Here is a tiny trained network, its code and every weight. The questions are about switching its units off for an input and a target symbol, where a switched-off unit gives its printed mean instead of its output.

import numpy as np


def w(rows, s, z=0):
    codes = np.array(rows[::2]) - 128.0
    scale = np.full(codes.shape[1], s)
    scale[-1] = z or s
    return codes * scale


def norm(h):
    return h / np.sqrt((h * h).mean(-1, keepdims=True) + 1e-5)


def f(y):
    return y / 2 * (1 + np.tanh(0.7978845608 * (y + 0.044715 * y**3)))


def softmax(a):
    e = np.exp(a - a.max(-1, keepdims=True))
    return e / e.sum(-1, keepdims=True)


def log_softmax(a):
    a = a - a.max(-1, keepdims=True)
    return a - np.log(np.exp(a).sum(-1, keepdims=True))


def net(x, mask):
    ids = ['βγδζημπτφ'.index(c) for c in x.split()]
    T = len(ids)
    res = E[ids] + P[:T]
    q, k, v = (norm(res) @ M[0].T for M in (Q, K, V))
    z = softmax(np.where(np.tri(T) > 0, q @ k.T / 4**0.5, -1e9)) @ v
    res = res + np.where(mask[0], z, O[0][:, -1]) @ O[0][:, :-1]
    y = f(norm(res) @ A[0][:, :-1].T + A[0][:, -1])
    res = res + np.where(mask[1:17], y, B[0][:, -1]) @ B[0][:, :-1]
    return log_softmax(norm(res)[-1] @ U[:, :-1].T + U[:, -1])


Q, K, V, O, A, B = {}, {}, {}, {}, {}, {}
E = w([
[140,113,126,199],'β',
[91,100,109,144],'γ',
[85,129,37,173],'δ',
[63,154,122,111],'ζ',
[79,170,130,150],'η',
[161,237,3,89],'μ',
[117,137,204,209],'π',
[65,123,151,158],'τ',
[124,81,120,152],'φ',
],0.026)
P = w([
[235,123,187,2],'0',
[15,123,91,197],'1',
[19,126,94,192],'2',
[6,126,88,199],'3',
[14,126,97,184],'4',
[7,133,85,193],'5',
[14,142,95,179],'6',
[9,142,74,198],'7',
[25,143,75,206],'8',
],0.0054)
Q[0] = w([
[206,92,189,4],'head 0',
[103,125,129,172],'head 0',
[103,147,117,157],'head 0',
[95,134,126,178],'head 0',
],0.042)
K[0] = w([
[4,83,96,223],'head 0',
[142,105,117,60],'head 0',
[194,156,134,101],'head 0',
[174,153,131,77],'head 0',
],0.029)
V[0] = w([
[42,70,92,158],'head 0',
[45,171,92,250],'head 0',
[60,166,175,53],'head 0',
[180,193,188,144],'head 0',
],0.022)
O[0] = w([
[66,165,130,180,255],'head 0',
[164,130,101,253,170],'head 0',
[118,71,184,120,176],'head 0',
[189,140,148,109,6],'head 0',
],0.027,0.0083)
A[0] = w([
[152,174,96,97,41],'neuron 0',
[234,125,184,134,114],'neuron 1',
[151,87,171,91,90],'neuron 2',
[71,124,168,144,4],'neuron 3',
[188,133,145,136,95],'neuron 4',
[175,72,135,130,168],'neuron 5',
[108,75,216,163,222],'neuron 6',
[63,52,124,136,188],'neuron 7',
[139,95,142,189,184],'neuron 8',
[118,113,93,115,9],'neuron 9',
[117,184,6,99,208],'neuron 10',
[230,173,74,166,157],'neuron 11',
[154,28,7,91,25],'neuron 12',
[106,119,114,45,63],'neuron 13',
[188,184,103,97,67],'neuron 14',
[133,112,188,90,51],'neuron 15',
],0.021,0.0029)
B[0] = w([
[154,108,69,93,148],'neuron 0',
[108,105,107,222,162],'neuron 1',
[125,87,96,85,147],'neuron 2',
[86,183,154,137,202],'neuron 3',
[124,94,107,143,149],'neuron 4',
[84,88,108,143,157],'neuron 5',
[214,92,94,97,236],'neuron 6',
[41,144,128,89,247],'neuron 7',
[187,141,196,125,210],'neuron 8',
[103,143,136,176,123],'neuron 9',
[252,170,127,112,229],'neuron 10',
[37,121,82,55,253],'neuron 11',
[59,182,162,235,151],'neuron 12',
[192,198,178,79,142],'neuron 13',
[83,104,83,107,167],'neuron 14',
[133,102,102,82,141],'neuron 15',
],0.037,0.012)
U = w([
[88,53,66,127,4],'β',
[50,179,182,89,148],'γ',
[178,217,127,186,133],'δ',
[186,209,191,47,114],'ζ',
[150,144,149,72,102],'η',
[172,162,37,79,127],'μ',
[196,78,144,143,221],'π',
[125,63,174,8,101],'τ',
[177,151,227,120,232],'φ',
],0.012,0.0043)

Each question gives the input, a string of symbols that net reads in full, and the target symbol t.
The units are the heads (4 rows each of Q, K, V and O) and the neurons (one row each of A and B). Each row of codes is followed by its name. A weight is (code - 128) times the scale printed after its matrix; where a second scale follows, it is the last column's (O, A, B and U).
mask holds one flag per unit, heads first, then neurons. A switched-off unit (its flag False) gives its mean, the last column of its rows in O or B, instead of its output. The means were averaged over made-up inputs and are rounded, as every weight is.
A unit's drop is (log p(t) with every unit on - log p(t) with that unit switched off) / (log p(t) with every unit on - log p(t) with every unit switched off).
The circuit of an input: a set's keep is (log p(t) with only the set's units on - log p(t) with every unit switched off) / (log p(t) with every unit on - log p(t) with every unit switched off). Starting from the 12 units with the biggest drops (on a tie, the unit counted first), units are removed one at a time, each time the one whose removal leaves the highest keep (on an exact tie, the one counted first), for as long as the keep stays at least 0.8.
circuit, biggest first: the units of the circuit, biggest drop first
top k neurons: the k neurons with the biggest drops, biggest first
drop when u is switched off: that unit's drop, to one decimal
input μ τ μ γ μ ζ γ δ, target δ: circuit, biggest first -> neuron 12; neuron 11; head 0
input ζ γ β γ η, target τ: circuit, biggest first -> head 0
input τ γ γ φ β η, target φ: circuit, biggest first -> head 0; neuron 8
input τ ζ β ζ γ φ γ γ, target φ: circuit, biggest first -> head 0; neuron 8
input γ β μ β γ γ δ, target δ: circuit, biggest first -> neuron 12; head 0
input β β φ γ γ γ τ, target μ: top 2 neurons -> neuron 10; neuron 11
input π μ β, target β: top 2 neurons -> neuron 11; neuron 10
input π γ β μ β ζ γ η ζ, target ζ: circuit, biggest first -> head 0; neuron 8; neuron 14
input π β μ δ τ, target τ: top 2 neurons -> neuron 10; neuron 8
input β μ ζ γ τ, target τ: top 4 neurons -> neuron 10; neuron 8; neuron 3; neuron 11
input δ η β γ, target δ: drop when head 0 is switched off -> 1.0
input β γ η π, target μ: drop when neuron 10 is switched off -> 0.1
input δ δ β τ, target δ: drop when head 0 is switched off -> 0.9
input ζ β η γ γ γ π, target τ: top neuron -> neuron 6
